Below is a small trained network, with its code and all its weights. Each question gives an input and a class and asks what happens when units are switched off, that is, made to give their printed mean instead of their output.

import numpy as np


def w(rows, s, z=0):
    codes = np.array(rows[::2]) - 128.0
    scale = np.full(codes.shape[1], s)
    scale[-1] = z or s
    return codes * scale


def norm(h):
    return h / np.sqrt((h * h).mean(-1, keepdims=True) + 1e-5)


def f(y):
    return np.maximum(y, 0)


def log_softmax(a):
    a = a - a.max(-1, keepdims=True)
    return a - np.log(np.exp(a).sum(-1, keepdims=True))


def net(x, mask):
    res = np.array(x, float).reshape(1, 7) / 4 @ E
    u = 0
    for l in range(3):
        y = f(norm(res) @ A[l][:, :-1].T + A[l][:, -1])
        res = res + np.where(mask[u : u + 9], y, B[l][:, -1]) @ B[l][:, :-1]
        u += 9
    return log_softmax(norm(res)[-1] @ U[:, :-1].T + U[:, -1])


A, B = {}, {}
E = w([
[144,113,149,122,126,127,150,120,136],'x0',
[127,128,135,135,126,128,140,128,131],'x1',
[130,121,129,114,127,135,117,131,122],'x2',
[156,142,129,143,244,255,139,106,123],'x3',
[104,110,136,152,117,136,153,124,116],'x4',
[121,156,11,14,124,143,254,176,75],'x5',
[50,57,130,88,186,132,117,189,248],'x6',
],0.0086)
A[0] = w([
[61,91,130,83,150,154,120,120,214,83],'0.n1',
[88,99,117,100,144,136,134,163,196,80],'0.n2',
[107,159,101,49,146,135,210,169,107,106],'0.n3',
[192,132,98,140,53,130,133,115,106,89],'0.n4',
[197,145,124,146,116,162,153,104,46,132],'0.n5',
[147,130,134,128,254,228,166,167,89,3],'0.n6',
[110,151,139,119,26,114,127,136,148,115],'0.n7',
[91,88,91,91,158,138,157,131,207,28],'0.n8',
[126,131,116,99,54,72,164,196,128,44],'0.n9',
],0.0099,0.0056)
B[0] = w([
[156,141,182,158,131,118,107,182,38,214],'0.n1',
[179,120,152,136,168,94,114,178,106,198],'0.n2',
[146,109,71,174,51,180,87,158,166,255],'0.n3',
[122,162,162,133,154,114,117,195,96,180],'0.n4',
[114,105,133,150,204,125,138,245,128,226],'0.n5',
[39,176,138,62,166,127,116,33,163,223],'0.n6',
[127,116,138,93,218,145,135,73,134,187],'0.n7',
[133,121,131,141,149,80,153,212,94,189],'0.n8',
[81,122,154,84,138,135,127,84,146,205],'0.n9',
],0.011,0.0084)
A[1] = w([
[84,146,134,59,138,104,105,79,104,207],'1.n1',
[137,154,127,101,178,143,151,82,146,89],'1.n2',
[155,169,101,86,103,141,183,144,127,5],'1.n3',
[120,123,63,123,185,118,67,139,140,151],'1.n4',
[140,108,181,161,135,148,63,90,147,185],'1.n5',
[115,125,137,137,141,137,153,136,75,64],'1.n6',
[127,167,115,146,136,132,139,118,42,38],'1.n7',
[77,110,140,100,76,6,132,153,126,119],'1.n8',
[111,100,143,51,81,76,118,94,107,21],'1.n9',
],0.011,0.0017)
B[1] = w([
[138,149,124,157,135,154,173,87,181,217],'1.n1',
[98,182,163,88,98,124,158,83,102,184],'1.n2',
[98,101,126,185,75,75,76,105,139,180],'1.n3',
[112,112,201,147,103,123,163,120,104,253],'1.n4',
[121,92,1,125,53,126,124,111,199,253],'1.n5',
[164,84,165,123,117,123,117,126,131,181],'1.n6',
[154,93,151,105,195,119,101,168,70,178],'1.n7',
[109,234,176,103,191,247,199,99,128,251],'1.n8',
[52,169,129,113,183,160,106,45,123,179],'1.n9',
],0.0092,0.0057)
A[2] = w([
[122,135,109,172,46,161,125,134,171,92],'2.n1',
[189,160,141,145,132,91,122,126,38,65],'2.n2',
[90,70,155,135,166,102,54,94,152,253],'2.n3',
[176,114,120,141,109,116,113,103,173,28],'2.n4',
[118,115,61,92,89,132,164,155,150,129],'2.n5',
[187,132,138,103,136,103,103,110,74,91],'2.n6',
[86,137,151,96,143,144,144,148,98,139],'2.n7',
[137,140,48,104,79,199,181,133,122,101],'2.n8',
[105,105,4,110,58,132,107,132,117,25],'2.n9',
],0.011,0.0024)
B[2] = w([
[170,80,88,127,82,88,65,92,72,204],'2.n1',
[94,95,232,92,194,103,149,254,165,183],'2.n2',
[147,147,83,98,88,120,194,142,74,238],'2.n3',
[166,84,107,89,94,80,114,135,128,154],'2.n4',
[180,59,141,169,129,67,102,114,97,199],'2.n5',
[109,113,156,142,143,143,133,185,130,151],'2.n6',
[197,122,90,180,62,105,118,111,143,254],'2.n7',
[174,92,163,121,89,56,58,30,158,216],'2.n8',
[130,89,12,208,66,107,56,53,158,214],'2.n9',
],0.0096,0.0066)
U = w([
[135,118,163,139,148,116,136,249,103,155],'0',
[156,84,78,151,59,91,88,107,134,11],'1',
[83,183,143,101,144,178,156,78,144,200],'2',
],0.018,0.0012)

Each question gives the input, the list of numbers given to net, and the class t.
The units are the neurons (one row each of A and B). Each row of codes is followed by its name. A weight is (code - 128) times the scale printed after its matrix; where a second scale follows, it is the last column's (A, B and U).
mask holds one flag per neuron, layer by layer. A switched-off neuron (its flag False) gives its mean, the last column of its row in B, instead of its output. The means were averaged over made-up inputs and are rounded, as every weight is.
A unit's drop is (log p(t) with every unit on - log p(t) with that unit switched off) / (log p(t) with every unit on - log p(t) with every unit switched off).
The circuit of an input: a set's keep is (log p(t) with only the set's units on - log p(t) with every unit switched off) / (log p(t) with every unit on - log p(t) with every unit switched off). Starting from the 12 units with the biggest drops (on a tie, the unit counted first), units are removed one at a time, each time the one whose removal leaves the highest keep (on an exact tie, the one counted first), for as long as the keep stays at least 0.8.
units of the circuit, in order: the units of the circuit, biggest drop first
top k neurons: the k neurons with the biggest drops, biggest first
top k neurons in layer l: the k neurons of layer l with the biggest drops, biggest first
drop when u is switched off: that unit's drop, to one decimal
input [-5,-1,2,7,1,-3,3], class 2: units of the circuit, in order -> [0.n6]
input [-8,5,-1,-3,6,8,-8], class 0: top 3 neurons -> [0.n4, 1.n7, 1.n5]
input [5,6,-6,3,-7,2,1], class 2: top 2 neurons -> [0.n6, 1.n5]
input [-2,-2,6,1,-5,7,6], class 1: top 4 neurons -> [0.n3, 0.n5, 0.n4, 2.n9]
input [8,2,7,-4,0,-3,1], class 2: top 2 neurons -> [0.n3, 1.n9]
input [1,2,-4,7,0,7,-2], class 1: top 2 neurons in layer 2 -> [2.n8, 2.n5]
input [3,-7,5,7,-4,7,-1], class 1: top 3 neurons -> [0.n3, 1.n8, 0.n7]
input [-6,-5,-4,-7,-2,6,-6], class 2: top 2 neurons -> [0.n9, 1.n8]
input [4,-5,6,-7,-1,-6,-7], class 0: top 2 neurons -> [0.n6, 0.n4]
input [-1,8,1,7,5,7,0], class 1: top 3 neurons -> [0.n3, 1.n8, 0.n7]
input [8,-7,2,-7,-7,0,7], class 0: top 4 neurons -> [0.n2, 0.n6, 0.n1, 0.n8]
input [5,4,-8,-7,0,-6,6], class 2: top 2 neurons in layer 0 -> [0.n3, 0.n5]
input [5,-8,3,4,8,0,3], class 2: top 2 neurons -> [0.n6, 0.n5]
input [4,-8,-4,0,-5,8,6], class 1: units of the circuit, in order -> [0.n3]
input [-1,1,8,6,6,-1,5], class 2: top 3 neurons in layer 0 -> [0.n6, 0.n5, 0.n4]
input [6,-1,-7,-8,8,0,2], class 2: drop when 0.n4 is switched off -> 0.0
input [-8,-4,3,-4,6,-2,5], class 0: drop when 0.n6 is switched off -> 0.2
